In the rows, 128 means zero.
Here are made-up objects, facts about them, and rows of numbers that follow some of those facts. Name the object behind each unnamed row.

Some objects and their rows:
trogres: [133 131 118 112 121 148 104 126 124 120 141 143 149 111 133 149 134 139
 143 130 142 125 105  70 137 139 145 139 149 114 138 152 113 128 117 126
  97 130 109]
puplom: [138  90 138 122 141 117 162  93  98 216 163 147 167 147 108 150 112 137
 108  93 103 159  94  56 135  82 172 135 128 101 165 139 180 121 108 111
 101 108 115]
dipler: [125 137 128 123 139 147 118 123 127 123 117 145 140 117 129 125 121 131
 125 110 135 126 118 128 132 146 125 133 129 147 131 135 118 128 133 117
 127 136 131]
klire: [130 101 139 142 139 133 139 161 109 114 129 152 148 124 140 131 139 152
 146 127 130 140 135 120 133 158 135 110 116 142 127 121 117 123 149 111
 119 136 131]
vidrifin: [133 130 127 120 128 138 120 120 124 121 120 140 143 117 130 128 130 133
 123 117 137 129 119 122 134 145 125 129 121 137 129 134 118 129 129 121
 127 136 128]
vivin: [131 131 126 119 130 140 121 118 126 120 120 139 142 117 131 128 128 132
 123 117 136 129 119 122 135 144 123 129 122 137 129 135 118 129 129 120
 127 137 127]
rulir: [129 163  99 130 107 136 105 134 139 124 119 116 122 149 104 134 136 154
 126  99 163 124 128 114 114 131 128 127  91 136 136 119 125 116 153 119
 111 138 123]
dresidal: [124 161 137 157 125 142  90 162 137 140 127 155 148 117 141 120 120 116
 126 102 152 121 136 125 130 134 140 134 153 156 142 125 106 117 107 121
 114 131 133]
stubroskir: [109 154 136 128 197 160  96 115 103 118 127 135 128 127 101 108 120 120
 144 106 116 104 141 181 123  97 172 130 166 164 118 121 100 120 118 151
 115 134 141]
tripes: [183  87 117 185 137 152 101 106  92 112  61 128 129 117 112 115 136 119
 134 112 109 114 126 149 101 109 129 153 113  83 140 122 147 136  84 113
 111 154 163]
neroson: [137 134 133 122 128 140 114 134 130 126 126 139 142 122 132 138 129 131
 132 113 142 130 117 114 134 139 132 127 130 124 138 141 117 124 134 132
 125 139 125]
tratem: [134 131 129 116 131 138 123 117 126 122 116 138 142 118 129 129 127 129
 120 116 136 130 119 126 136 144 122 128 120 134 129 135 119 129 131 125
 134 139 127]
voti: [127 136 130 129 130 134 144 153 122 116 113 152 156 137 134 141 136 133
 134 123 129 139 123  91 155 128 156 122 117 118 145 126 125 124 150 145
 124 141 107]
tavok: [131 131 127 118 130 139 119 119 124 122 120 140 142 117 130 129 128 133
 124 116 137 129 119 121 134 145 122 129 122 137 129 136 119 129 130 121
 128 137 127]
dogen: [174 119 135 140 154 110 149 168 130 164 107 116  91 100 110 149 113  95
 165  84 172 167 103 165 134 140 109 125 186  85  90 103  79 121 155  83
  84  93 139]
plopus: [128 136 125 119 128 134 138 127 123 116 109 145 150 128 130 130 131 128
 121 120 129 134 120 111 149 135 136 127 111 131 134 127 125 130 140 134
 132 138 115]
bresetro: [127 139 123 123 132 143 115 124 129 123 117 139 137 123 124 128 123 134
 126 109 141 126 120 125 129 144 124 131 120 143 131 133 119 127 136 118
 124 138 130]

Some facts about the objects:
sigrir δ d; nupak δ f; luri δ b; zufa δ d; plaflun δ e; lefun δ f
flosimu δ c; beflan δ b; riflu δ b; drosin δ e; dedivek δ a; degruklar δ e
flizi δ f; nirak δ d; dipler δ a; firer δ c; triplivak δ c; vastek δ f
puplom δ f; kosus δ b; rodrer δ a; luma δ c; stubroskir δ b; zodi δ d
flegrim δ d; pleklo δ b; klire δ c; dogrol δ f; floplo δ f; goplir δ a
taflubre δ a; druklar δ a; skodrel δ d; ruflus δ f; trogres δ c; dustus δ c
getren δ e; stibrur δ c; kloleran δ f; stunim δ d; zatru δ f; salibir δ a
klile δ a; zagrak δ e; skovuk δ f; trokol δ a; skiduk δ a; tritrom δ a
stikis δ c; menis δ d; nuzon δ b; reres δ d; voti δ b; padriflu δ f
florim δ b; troske δ d; dogen δ e; botrodel δ a; pluka δ e; flutrim δ c
stokal δ b; pivin δ d; dresidal δ d; flanin δ f; zabras δ c; bofiden δ b
nogak δ c; plugil δ c; daplo δ a; vivin δ e; pluplak δ d; refluvum δ e
trosu δ a; pliflor δ b; riklovir δ a; rulir δ b; plagrir δ a; tevun δ f
plopus δ a; paskegok δ b; naplus δ d; fufeklan δ f; mudrok δ c; tripes δ c
klerir δ c; buris δ d; klaples δ d; rotrol δ e; motru δ a; klumes δ e
stukek δ b; zogu δ c; tavok δ b; dremak δ e; grastin δ d; drovi δ f
tevibem δ e; bibrum δ e; nastum δ e; tudror δ b; skeste δ e; lekam δ f
bresetro δ c; gebroklar δ a; brovam δ c; nanol δ b; naklu δ a; lirek δ a
daskegis δ e; skeska δ a; tratem δ f; skika δ a; skikun δ c; grubufak δ d
staskim δ a; plutre δ f; banom δ e; safla δ a; nimam δ c; verur δ d
bivim δ a; plostan δ d; stadrak δ a; karom δ c; rubren δ a; skigikan δ e
rustor δ c; flefon δ b; plaplom δ f; neroson δ a; migre δ b; gozun δ b
grogenul δ c; lalim δ f; vogom δ e; gezor δ b; vidrifin δ c; zufa ζ motru
plaflun ζ naplus; riflu ζ lefun; nirak ζ stubroskir; puplom ζ flosimu; kosus ζ tripes; rodrer ζ plostan
stubroskir ζ naplus; stubroskir ζ grubufak; floplo ζ mudrok; kloleran ζ dedivek; stunim ζ fufeklan; zagrak ζ reres
zagrak ζ flosimu; zagrak ζ dedivek; zagrak ζ motru; skovuk ζ plaflun; trokol ζ puplom; menis ζ reres
menis ζ puplom; menis ζ drovi; menis ζ mudrok; nuzon ζ dogen; nuzon ζ kosus; reres ζ plaflun
florim ζ kloleran; dogen ζ dedivek; flutrim ζ nimam; bofiden ζ stibrur; bofiden ζ luma; daplo ζ plaflun
naplus ζ drovi; fufeklan ζ kloleran; tripes ζ flizi; buris ζ luma; klaples ζ nimam; klaples ζ naplus
klumes ζ riflu; nastum ζ drovi; nastum ζ nimam; daskegis ζ puplom; skeska ζ dedivek; bivim ζ vastek
bivim ζ nastum; plaplom ζ luma; migre ζ drosin; nupak η migre; flosimu η flanin; flosimu η dremak
flosimu η gozun; riflu η vastek; drosin η nuzon; drosin η gozun; degruklar η zodi; firer η luri
firer η dresidal; firer η lalim; flegrim η skeska; flegrim η florim; pleklo η dresidal; klire η gozun
dogrol η flutrim; stunim η fufeklan; stunim η zatru; salibir η stibrur; salibir η voti; zagrak η pluplak
menis η voti; menis η rodrer; menis η gozun; troske η vastek; troske η tritrom; troske η klerir
botrodel η skodrel; stokal η grastin; stokal η motru; bofiden η luri; bofiden η stukek; bofiden η fufeklan
refluvum η klaples; tevun η stikis; tevun η daskegis; tevun η lalim; tevun η pliflor; naplus η skika
rotrol η bibrum; klumes η luri; klumes η daskegis; klumes η getren; klumes η buris; tavok η dustus
tavok η taflubre; tavok η lirek; tevibem η skodrel; tevibem η plaflun; nastum η bibrum; nastum η staskim
tudror η pluka; tudror η dresidal; lekam η dipler; lekam η dogen; gebroklar η skigikan; brovam η stibrur
brovam η banom; brovam η skikun; brovam η padriflu; naklu η skeste; naklu η trosu; tratem η grastin
tratem η ruflus; verur η stukek; verur η riklovir; verur η lirek; bivim η lalim; bivim η zabras
bivim η tripes; rustor η gozun; rustor η bresetro; flefon η pluplak; flefon η triplivak; plaplom η klaples
plaplom η motru; plaplom η zogu; plaplom η ruflus; plaplom η paskegok; plaplom η skovuk; grogenul η skeska
gezor η daskegis; gezor η lalim; gezor η daplo; vidrifin η zatru; vidrifin η bibrum; sigrir ψ tudror
sigrir ψ karom; sigrir ψ migre; sigrir ψ tripes; plaflun ψ rulir; lefun ψ karom; lefun ψ ruflus
lefun ψ botrodel; flizi ψ plopus; flizi ψ klile; flizi ψ daplo; nirak ψ nupak; nirak ψ tavok
firer ψ stokal; firer ψ tripes; puplom ψ zogu; puplom ψ vastek; puplom ψ mudrok; kosus ψ menis
rodrer ψ salibir; zodi ψ vivin; zodi ψ pluplak; zodi ψ vogom; zodi ψ zatru; flegrim ψ klaples
flegrim ψ dogrol; flegrim ψ tevun; flegrim ψ bibrum; flegrim ψ grubufak; floplo ψ rulir; floplo ψ stubroskir
floplo ψ bresetro; goplir ψ refluvum; goplir ψ lekam; goplir ψ bresetro; trogres ψ nuzon; trogres ψ zogu
trokol ψ grogenul; trokol ψ skiduk; trokol ψ grubufak; tritrom ψ stunim; tritrom ψ dremak; reres ψ luri
reres ψ flutrim; reres ψ drosin; reres ψ vogom; reres ψ brovam; voti ψ plopus; voti ψ mudrok
padriflu ψ stubroskir; padriflu ψ dipler; florim ψ dogrol; florim ψ klire; florim ψ grubufak; dogen ψ dogrol
dogen ψ gozun; pluka ψ flosimu; pluka ψ stadrak; pivin ψ stubroskir; pivin ψ getren; pivin ψ triplivak
pivin ψ rustor; dresidal ψ stadrak; dresidal ψ stubroskir; dresidal ψ taflubre; flanin ψ stadrak; zabras ψ dedivek
zabras ψ pluplak; zabras ψ getren; zabras ψ nupak; nogak ψ bivim; nogak ψ migre; nogak ψ rubren
plugil ψ stokal; plugil ψ brovam; trosu ψ pluplak; trosu ψ bibrum; trosu ψ lekam; pliflor ψ dogrol
pliflor ψ buris; pliflor ψ rubren; riklovir ψ flutrim; riklovir ψ migre; riklovir ψ zagrak; riklovir ψ gezor
riklovir ψ klire; paskegok ψ kloleran; paskegok ψ nuzon; paskegok ψ triplivak; paskegok ψ druklar; klerir ψ dustus
klerir ψ ruflus; klerir ψ skiduk; rotrol ψ luma; rotrol ψ plagrir; motru ψ pleklo; motru ψ klire
grastin ψ stunim; drovi ψ rulir; drovi ψ zufa; nastum ψ stukek; nastum ψ naplus; skeste ψ vastek
skeste ψ zatru; gebroklar ψ fufeklan; naklu ψ rulir; naklu ψ plagrir; skeska ψ menis; skeska ψ daskegis
skeska ψ plopus; skeska ψ lirek; skika ψ beflan; skika ψ stubroskir; skika ψ staskim; plutre ψ mudrok
plutre ψ klire; banom ψ stadrak; safla ψ stukek; safla ψ skodrel; safla ψ klire; nimam ψ stibrur
nimam ψ fufeklan; verur ψ nanol; skigikan ψ salibir; skigikan ψ nuzon; flefon ψ karom; flefon ψ druklar
plaplom ψ tratem; plaplom ψ fufeklan; plaplom ψ ruflus; plaplom ψ tevun; plaplom ψ lalim; plaplom ψ daplo
neroson ψ degruklar

Which object is each row?
No name comes twice in this set of rows, the named rows included.
[181  97 122 189 141 150 110 126  96 117  61 132 131 129 112 123 135 111
 141 106 109 119 124 143 110  96 143 150 120  70 148 118 149 131  98 128
 108 156 156] | kosus
[137 112 140 136 136 136 125 158 119 122 133 147 145 127 139 140 136 143
 147 121 138 138 127 113 132 148 137 115 128 125 135 134 116 121 145 125
 120 136 127] | riklovir
[134 137 136 122 141 148 112 133 133 128 124 143 139 120 131 137 120 127
 135 109 140 127 113 117 133 139 131 133 139 126 139 147 115 124 137 132
 125 138 129] | zabras
[145 131 141 117 132 136 116 128 135 129 124 135 141 125 133 139 126 124
 129 110 141 132 114 124 133 139 124 127 129 115 138 146 117 125 138 141
 138 141 129] | klerir
[129 132 121 117 128 138 126 125 121 119 117 143 149 119 131 131 132 135
 126 121 133 128 119 109 140 138 131 129 120 133 130 133 120 130 130 122
 124 136 119] | vastek
[153  84 154 125 151 124 131  99 109 199 160 133 146 130 113 142 114 136
 116  92 114 145 106 118 111 105 138 129 134 105 150 143 157 118 110 124
 126 120 146] | trokol
[123 123 124 124 131 132 144 132 111 122 120 151 157 129 131 134 134 140
 126 123 121 137 123  94 148 133 148 123 111 134 137 125 131 129 138 122
 121 134 113] | mudrok
[130 165 106 105 127 129 100 147 126 146 136 111 135 157 102 138 138 150
 140  92 163 113 138 115 111  99 150 106 110 129 129 133 115 119 142 139
 117 138 111] | drovi
[137 130 122  80 179 125 118 150  81 162 138 122 157 130 106 132 142 134
 154 108 120 102 146 152 117  60 164  94 147 124  99 132 107 128 100 160
 130 133 114] | nastum
[135 132 121 112 129 151  99 122 127 123 139 142 144 110 133 145 128 135
 141 125 144 122 104  85 132 141 137 141 153 117 137 157 111 127 118 124
 102 130 117] | paskegok
[154 109 106 130 133 144 110 105 102 124 112 133 130 100 113 135 135 124
 142 126 126 125 104 113 124 118 136 152 152  96 122 129 118 134  94 103
  79 126 130] | nuzon
[144 128 136 117 128 138 112 128 130 128 132 135 141 119 135 142 129 129
 134 115 143 131 113 111 132 141 126 128 135 112 138 148 115 125 131 137
 128 138 125] | sigrir
[139 128 129 110 127 138 116 110 129 124 124 135 143 113 131 133 129 129
 124 118 138 129 113 119 134 143 119 132 127 124 130 142 117 130 124 127
 130 137 126] | karom
[145 109 126 147 140 143 118 112 107 126 109 138 135 108 115 126 137 138
 119 124 109 118 120 138 125 118 125 145 121 119 133 112 134 120 108 144
 126 130 148] | riflu
[128 113 162 150 154 136 113  48 117  78 155 120 116 129 115 111 143 119
 124 140 112 155 130 157 143 144 168 141 143 127 139 114 109 115 129 141
 106 135 144] | skovuk

Now the same objects, written a new way:
Known rows:
rotrol: [148 202 137 162 104 151 110 140 100 102  95 161 123  97]
rustor: [154 201 132 149 107 145 119 140 103  81  90 160 132 100]
skeska: [170 178 189 132 145 133 112 123 109 119 131 127 119  67]
lefun: [138 194 129 131 124 158 110 143  87 112 122 173 159 107]
pivin: [161 215 143 138 103 151 107 134  75  88 128 149 138  86]
dogen: [160 158 181 145 151 137 125 126 110 136 111 160 152  90]
riflu: [151 201 124 155 112 144 106 142 104  91  97 169 124  99]
tritrom: [145 199 133 155 114 150 107 139 102 103  97 161 120  96]
grogenul: [149 202 127 142 109 138 108 139 124 100  97 171 129 107]
stunim: [176 179 168 150 133 123 118 124 113  96 135 161 120  71]
flizi: [147 208 163 138 143 131 112 141  98 131  87 154 131  98]
klerir: [139 185 131 134 117 161 115 137 109 110 128 171 152  97]
skovuk: [157 160 151 126 105 145  96 122 105  79 140 101 115 109]
stokal: [164 200 127 123 113 137 102 132  84  84 131 177 132  98]
pliflor: [157 208 134 132 106 144  89 132  92 107 136 168 135  92]
plaflun: [146 175 169 130 102 141  99 126  66  91 134  89 127 133]
skikun: [149 200 131 149 111 144 109 139 105  95  96 168 122 100]

Rows to name:
No name comes twice in this set of rows, the named rows included.
[163 185 171 142 142 119 130 134 142 113  89 154 130  93] | fufeklan
[122 151 164 133 112 158 112 132  56 102 124  97 142 159] | drovi
[143 157 190 135 139 138 138 129  69 109 110 128 146 133] | flosimu
[163 163 170 162 120 133 126 127 126  97  92 132 118  96] | zufa
[150 158 136 148  92 148 114 131 113  61 101 106 118 128] | stubroskir
[165 191 200 139 151 114 132 133  74 123  66 135 143 123] | dedivek
[153 178 172 103 128 139 101 125  66 104 121 100 128 117] | puplom

